Here is a tiny trained network, its code and every weight. The questions are about switching its units off for an input and a class, where a switched-off unit gives its printed mean instead of its output.

import numpy as np


def w(rows, s, z=0):
    codes = np.array(rows[::2]) - 128.0
    scale = np.full(codes.shape[1], s)
    scale[-1] = z or s
    return codes * scale


def norm(h):
    return h / np.sqrt((h * h).mean(-1, keepdims=True) + 1e-5)


def f(y):
    return np.maximum(y, 0)


def log_softmax(a):
    a = a - a.max(-1, keepdims=True)
    return a - np.log(np.exp(a).sum(-1, keepdims=True))


def net(x, mask):
    res = np.array(x, float).reshape(1, 3) / 4 @ E
    u = 0
    for l in range(2):
        y = f(norm(res) @ A[l][:, :-1].T + A[l][:, -1])
        res = res + np.where(mask[u : u + 10], y, B[l][:, -1]) @ B[l][:, :-1]
        u += 10
    return log_softmax(norm(res)[-1] @ U[:, :-1].T + U[:, -1])


A, B = {}, {}
E = w([
[98,253,86,161,34,50,209],'x0',
[19,108,46,142,103,139,38],'x1',
[53,169,233,69,128,162,133],'x2',
],0.0068)
A[0] = w([
[62,104,74,73,151,137,73,74],'0.n1',
[194,167,123,129,187,96,201,92],'0.n2',
[113,238,75,187,13,108,200,34],'0.n3',
[86,156,192,101,81,193,115,92],'0.n4',
[224,61,199,101,127,138,105,150],'0.n5',
[197,68,2,110,158,97,145,62],'0.n6',
[145,189,125,142,117,137,106,31],'0.n7',
[66,113,69,179,46,70,34,2],'0.n8',
[183,90,35,182,109,106,146,37],'0.n9',
[98,54,116,110,188,112,79,28],'0.n10',
],0.0098,0.0044)
B[0] = w([
[208,174,92,69,128,184,188,185],'0.n1',
[162,142,74,84,51,207,181,198],'0.n2',
[152,148,104,127,209,111,47,254],'0.n3',
[37,53,164,168,67,125,190,189],'0.n4',
[152,162,70,106,117,120,51,216],'0.n5',
[33,56,171,177,121,97,205,208],'0.n6',
[120,100,143,122,196,110,37,134],'0.n7',
[254,159,154,103,61,163,224,197],'0.n8',
[68,68,234,165,114,78,184,194],'0.n9',
[129,150,85,105,189,71,72,173],'0.n10',
],0.0098,0.0092)
A[1] = w([
[92,149,59,144,81,103,52,142],'1.n1',
[115,84,224,150,172,135,175,41],'1.n2',
[129,122,120,90,34,80,75,64],'1.n3',
[101,192,124,170,172,76,90,113],'1.n4',
[185,179,201,145,115,73,89,4],'1.n5',
[166,132,80,102,44,238,170,21],'1.n6',
[166,89,161,111,198,81,93,67],'1.n7',
[134,244,132,183,81,52,145,82],'1.n8',
[10,136,217,119,57,162,146,117],'1.n9',
[192,125,195,87,198,59,148,2],'1.n10',
],0.011,0.0061)
B[1] = w([
[216,174,136,143,212,87,152,169],'1.n1',
[142,103,119,214,207,154,185,180],'1.n2',
[84,101,65,210,164,169,194,140],'1.n3',
[162,87,99,116,195,80,108,176],'1.n4',
[174,163,61,149,181,187,64,146],'1.n5',
[194,208,152,79,120,103,221,233],'1.n6',
[77,147,87,125,168,199,89,162],'1.n7',
[67,75,146,101,139,222,20,211],'1.n8',
[105,69,127,247,127,107,227,255],'1.n9',
[158,169,68,185,131,157,186,139],'1.n10',
],0.012,0.0075)
U = w([
[123,96,43,104,224,218,3,206],'0',
[53,24,176,234,89,128,195,196],'1',
[219,190,85,63,63,242,198,116],'2',
[174,152,74,179,208,138,184,166],'3',
[146,111,232,35,73,7,47,3],'4',
[73,185,215,60,45,70,43,3],'5',
],0.011,0.0077)

Each question gives the input, the list of numbers given to net, and the class t.
The units are the neurons (one row each of A and B). Each row of codes is followed by its name. A weight is (code - 128) times the scale printed after its matrix; where a second scale follows, it is the last column's (A, B and U).
mask holds one flag per neuron, layer by layer. A switched-off neuron (its flag False) gives its mean, the last column of its row in B, instead of its output. The means were averaged over made-up inputs and are rounded, as every weight is.
A unit's drop is (log p(t) with every unit on - log p(t) with that unit switched off) / (log p(t) with every unit on - log p(t) with every unit switched off).
The circuit of an input: a set's keep is (log p(t) with only the set's units on - log p(t) with every unit switched off) / (log p(t) with every unit on - log p(t) with every unit switched off). Starting from the 12 units with the biggest drops (on a tie, the unit counted first), units are removed one at a time, each time the one whose removal leaves the highest keep (on an exact tie, the one counted first), for as long as the keep stays at least 0.8.
circuit, biggest first: the units of the circuit, biggest drop first
most important unit: the unit with the biggest drop
top k neurons: the k neurons with the biggest drops, biggest first
k most important neurons of layer l: the k neurons of layer l with the biggest drops, biggest first
drop when u is switched off: that unit's drop, to one decimal
input [-4,-4,-6], class 1: top 2 neurons : (0.n6; 0.n3)
input [-2,-7,-7], class 1: 4 most important neurons of layer 0 : (0.n6; 0.n9; 0.n1; 0.n8)
input [8,3,-8], class 0: most important unit : 0.n3
input [-2,-8,-6], class 2: 2 most important neurons of layer 0 : (0.n2; 0.n5)
input [-5,7,-3], class 2: top 3 neurons : (0.n1; 0.n8; 0.n3)
input [-4,5,-6], class 1: top 3 neurons : (0.n6; 0.n3; 0.n9)
input [6,-6,-3], class 0: top 4 neurons : (0.n3; 0.n8; 0.n1; 1.n8)
input [1,8,5], class 2: top 2 neurons : (0.n1; 0.n8)
input [8,-4,-2], class 0: circuit, biggest first : (0.n3; 1.n8)
input [3,-6,4], class 2: top 2 neurons : (0.n2; 0.n6)
input [-1,-8,5], class 2: top 3 neurons : (0.n6; 0.n9; 0.n5)
input [5,6,-4], class 2: 3 most important neurons of layer 0 : (0.n8; 0.n10; 0.n5)
input [1,-7,-6], class 2: top 3 neurons : (0.n2; 0.n4; 0.n5)
input [-1,-5,-6], class 1: circuit, biggest first : (0.n6)
input [-5,-7,4], class 2: top 2 neurons : (0.n3; 0.n5)
input [-3,8,-8], class 1: 3 most important neurons of layer 0 : (0.n6; 0.n9; 0.n2)
input [-7,-7,0], class 0: top 3 neurons : (0.n8; 0.n5; 0.n1)
input [-2,-6,-6], class 1: top 4 neurons : (0.n6; 0.n9; 0.n1; 0.n8)
input [2,4,-7], class 1: 2 most important neurons of layer 0 : (0.n9; 0.n6)
input [1,-8,-6], class 2: most important unit : 0.n2
input [-6,-2,-7], class 1: top 4 neurons : (0.n6; 0.n3; 0.n9; 1.n8)
input [-4,2,0], class 0: 2 most important neurons of layer 0 : (0.n10; 0.n2)
input [4,-3,0], class 0: drop when 0.n1 is switched off : 0.1
input [7,-2,4], class 0: drop when 0.n3 is switched off : 0.3
